arr =
array([[  5.1,  20.6,   5.6,  -4.1,  -2.6,  18.0,   3.9,   4.0,   6.7,
         21.3],
       [ -8.2,  -8.4,  19.8,  15.6,   4.1,   9.6,  10.7,   8.7,  -5.1,
         -4.5],
       [ -3.3,  23.2,   7.5,  18.8,  13.8, -15.1,  19.6,  -6.1,   6.9,
          8.7],
       [-26.5,   8.5,  19.9,  19.6,  -9.6,  -9.0,  18.5,   5.0,  19.8,
          9.4],
       [ 16.9,   6.0,  -2.1,  -9.2,  12.5,  20.3,   9.3,  -0.7,  -7.0,
         -2.9],
       [ 17.9,   3.9,   6.8,   1.8,   7.8,   8.7,   7.9,  15.1,  18.8,
         25.8],
       [-17.4,   1.1,   0.3,  23.0,   4.9, -24.7,  -7.0,   0.4,  -5.4,
         -5.7],
       [ -9.2,  -8.4,  14.2,   9.2,  -9.4,   6.6,  -7.0,  -9.5,  -2.1,
         12.4],
       [ 11.9,  -8.2,  13.4,  11.2,   3.2, -11.2,  -7.7,   8.3,  -3.9,
         -5.1]])
Indices start at 1.
row 1 col 1	5.1
row 3 col 2	23.2
row 3 col 8	-6.1
row 7 col 2	1.1
row 4 col 9	19.8
row 2 col 4	15.6
row 6 col 5	7.8
row 2 col 7	10.7
row 4 col 6	-9.0
row 4 col 10	9.4
row 5 col 1	16.9
row 8 col 6	6.6
row 1 col 6	18.0
row 7 col 1	-17.4
row 7 col 10	-5.7
row 4 col 5	-9.6
row 9 col 5	3.2
row 3 col 3	7.5
row 3 col 6	-15.1
row 6 col 7	7.9
row 7 col 9	-5.4
row 8 col 1	-9.2
row 3 col 5	13.8
row 9 col 10	-5.1
row 5 col 9	-7.0
row 1 col 4	-4.1
row 2 col 6	9.6
row 9 col 2	-8.2
row 1 col 7	3.9
row 7 col 8	0.4
row 9 col 8	8.3
row 9 col 7	-7.7
row 9 col 9	-3.9
row 1 col 5	-2.6
row 2 col 8	8.7

grid =
array([[ -5,   7, -21,  -3, -11, -35,  19,  16,  51,   2,  19,   0,  20,
         -9,  16,   1],
       [-20,  -1, -35, -10,  10, -11,  23,   7,  33,   2,  -3,   7,   7,
        -21,   2,  13],
       [ -4,  -1,  -5,  -6,  -5, -16,  16,  -2,  26,  -3,   5,  -5,  -9,
          4,  -7,  -2],
       [  1,  -7,  15,   3,   3,  -4,  12, -19,  14, -11,  -7, -26, -11,
         32, -14,  -3],
       [ -6,  -1,  -6,   4,  -3, -20,  -1,   1,  21,   4,  19,  -5,   9,
         -5, -12,   1],
       [ -1,  -7,  18,  11,  -1, -10, -13, -19,   1,   2,  12,  -8,  -9,
         10, -35,  -7],
       [-19,  -7, -11,   2,  11,   5,   1, -14,   6,   0,   2,  -3,  -4,
        -11, -17,   9],
       [-10,  -2, -10,  -4,   7,  -6,  10, -10,  19,   2,  -3,   3,  -3,
         -7, -15,   4],
       [ -8,  -3,   9,   7,   1,   4,   6, -16,  15, -19,   6, -35,  -1,
         26,   0,   2],
       [-12,  -1,  -8,   8,  -1, -15,  -1,   3,  15,   0,  26,   0,  13,
        -11, -10,   4],
       [-18, -11,  -6,  10,  10,   5, -10, -14,  -6,  -4,  13, -10,   0,
         -7, -25,   9],
       [-10,   5, -21, -11,   1, -17,  22,   5,  38,   2,  -2,   5,   3,
        -12,   3,   7],
       [-14,  -6,  -7,   2,   4,  -4,   7,  -8,  16, -10,   4, -12,   2,
          1,  -4,   7]])
Indices start at 1.
(1, 1) -> -5
(7, 14) -> -11
(1, 7) -> 19
(5, 8) -> 1
(6, 10) -> 2
(12, 6) -> -17
(7, 11) -> 2
(1, 14) -> -9
(7, 9) -> 6
(3, 4) -> -6
(6, 7) -> -13
(11, 14) -> -7
(2, 1) -> -20
(4, 13) -> -11
(12, 8) -> 5
(11, 13) -> 0
(13, 10) -> -10
(11, 16) -> 9
(13, 5) -> 4
(2, 12) -> 7
(12, 13) -> 3
(2, 11) -> -3
(10, 16) -> 4
(1, 13) -> 20
(10, 1) -> -12
(8, 8) -> -10
(6, 11) -> 12
(12, 16) -> 7
(3, 10) -> -3
(2, 5) -> 10
(4, 8) -> -19
(5, 14) -> -5
(4, 15) -> -14
(11, 12) -> -10
(6, 3) -> 18

X =
array([[ -9,  -3,  20,  10, -34,   0],
       [ 25,   0,   8,  30,  -1, -11],
       [ -4,  -3,   9, -50,   1, -27],
       [  6, -29,   1, -51,  28,  34],
       [-25,  19,  -2,  23,  12,   3],
       [  0,  -3,  16,  50,  -9,  -2],
       [ 25,  -2,   3,  17, -15,   1]])
Rows and columns are counted from 1.
(1, 1) -> -9
(1, 5) -> -34
(6, 2) -> -3
(3, 6) -> -27
(7, 3) -> 3
(2, 6) -> -11
(5, 4) -> 23
(3, 4) -> -50
(2, 2) -> 0
(3, 1) -> -4
(1, 2) -> -3
(7, 6) -> 1
(3, 5) -> 1
(1, 6) -> 0
(4, 6) -> 34
(4, 1) -> 6
(4, 5) -> 28
(1, 3) -> 20
(2, 1) -> 25
(2, 3) -> 8
(4, 4) -> -51
(6, 3) -> 16
(4, 3) -> 1

M =
[[ 0.01  0.01  0.06 -0.05 -0.01  0.01  0.09  0.08  0.05  0.01 -0.16  0.02
   0.03  0.05 -0.04  0.03]
 [-0.03  0.12  0.11 -0.01 -0.01  0.05 -0.01 -0.07 -0.03 -0.01 -0.08 -0.05
  -0.03 -0.02  0.09  0.00]
 [-0.04  0.07 -0.01  0.00  0.03  0.03 -0.08 -0.11 -0.08  0.04  0.02  0.07
   0.08  0.00  0.06  0.02]
 [-0.08  0.02 -0.05 -0.08  0.08 -0.08  0.08  0.02  0.04 -0.08 -0.12  0.07
   0.14  0.11  0.05  0.09]
 [-0.04 -0.04  0.03 -0.01 -0.05 -0.05  0.00  0.00 -0.01  0.03 -0.01  0.02
   0.04  0.15  0.07 -0.04]
 [ 0.08  0.01 -0.03  0.10  0.04 -0.01  0.07  0.07  0.09 -0.13  0.15 -0.04
  -0.07 -0.03  0.03  0.03]
 [ 0.11  0.05  0.04  0.06 -0.01  0.03 -0.07  0.05 -0.12  0.29 -0.02  0.16
   0.01  0.04  0.19 -0.02]]
Rows and columns are counted from 1.
(1, 1) => 0.01
(5, 3) => 0.03
(4, 6) => -0.08
(2, 8) => -0.07
(4, 7) => 0.08
(2, 9) => -0.03
(7, 12) => 0.16
(7, 11) => -0.02
(1, 2) => 0.01
(1, 9) => 0.05
(6, 5) => 0.04
(2, 1) => -0.03
(2, 13) => -0.03
(7, 10) => 0.29
(4, 16) => 0.09
(6, 6) => -0.01
(1, 15) => -0.04
(5, 10) => 0.03
(3, 9) => -0.08
(1, 4) => -0.05
(2, 7) => -0.01
(7, 6) => 0.03
(5, 8) => 0.00
(1, 14) => 0.05
(6, 2) => 0.01
(7, 3) => 0.04
(4, 13) => 0.14
(6, 15) => 0.03
(1, 12) => 0.02
(2, 11) => -0.08
(7, 5) => -0.01
(5, 5) => -0.05
(6, 16) => 0.03

A =
[[7, 2, -6, 6, -6, -2, -19],
 [14, 1, -7, 0, -10, 0, -22],
 [21, 5, -21, -8, -13, -11, -8],
 [55, -20, 2, -15, -1, -19, 16],
 [7, 9, -16, 10, -3, -10, -20],
 [19, 5, -17, -10, -19, 0, -13],
 [12, 4, -12, 8, -8, 0, -22],
 [60, -13, 21, -10, 0, -2, 3],
 [64, -15, 18, -14, -5, 5, -3],
 [21, 5, -23, -9, -15, 10, -13],
 [16, 10, -20, -4, -21, -6, -8],
 [18, 0, -22, -8, -20, -24, -13],
 [15, 6, -24, -10, -11, 35, -8]]
Rows and columns are counted from 1.
row 1 col 1: 7
row 10 col 3: -23
row 3 col 5: -13
row 3 col 4: -8
row 6 col 7: -13
row 7 col 2: 4
row 5 col 2: 9
row 12 col 3: -22
row 6 col 6: 0
row 9 col 3: 18
row 9 col 6: 5
row 13 col 5: -11
row 5 col 4: 10
row 8 col 1: 60
row 3 col 1: 21
row 12 col 6: -24
row 2 col 3: -7
row 2 col 5: -10
row 1 col 3: -6
row 5 col 1: 7
row 2 col 6: 0
row 9 col 2: -15
row 11 col 4: -4
row 7 col 5: -8
row 6 col 3: -17
row 12 col 7: -13
row 2 col 4: 0
row 10 col 1: 21
row 13 col 3: -24
row 8 col 7: 3
row 9 col 4: -14
row 7 col 1: 12

a =
73  20  29  48  49  45  76  55  81  43  50  40  40  73
60  60  67  33  38  55  47  63  33  47  35  31  83  41
68  18  31  50  51  40  76  46  77  46  51  40  35  74
44  34  42  51  69  46  51  30  53  48  70  66  35  64
Rows and columns are counted from 1.
(1, 1) -> 73
(3, 7) -> 76
(2, 6) -> 55
(1, 9) -> 81
(1, 10) -> 43
(4, 12) -> 66
(4, 10) -> 48
(1, 4) -> 48
(1, 7) -> 76
(1, 6) -> 45
(2, 14) -> 41
(4, 6) -> 46
(1, 8) -> 55
(4, 1) -> 44
(3, 13) -> 35
(4, 4) -> 51
(2, 10) -> 47
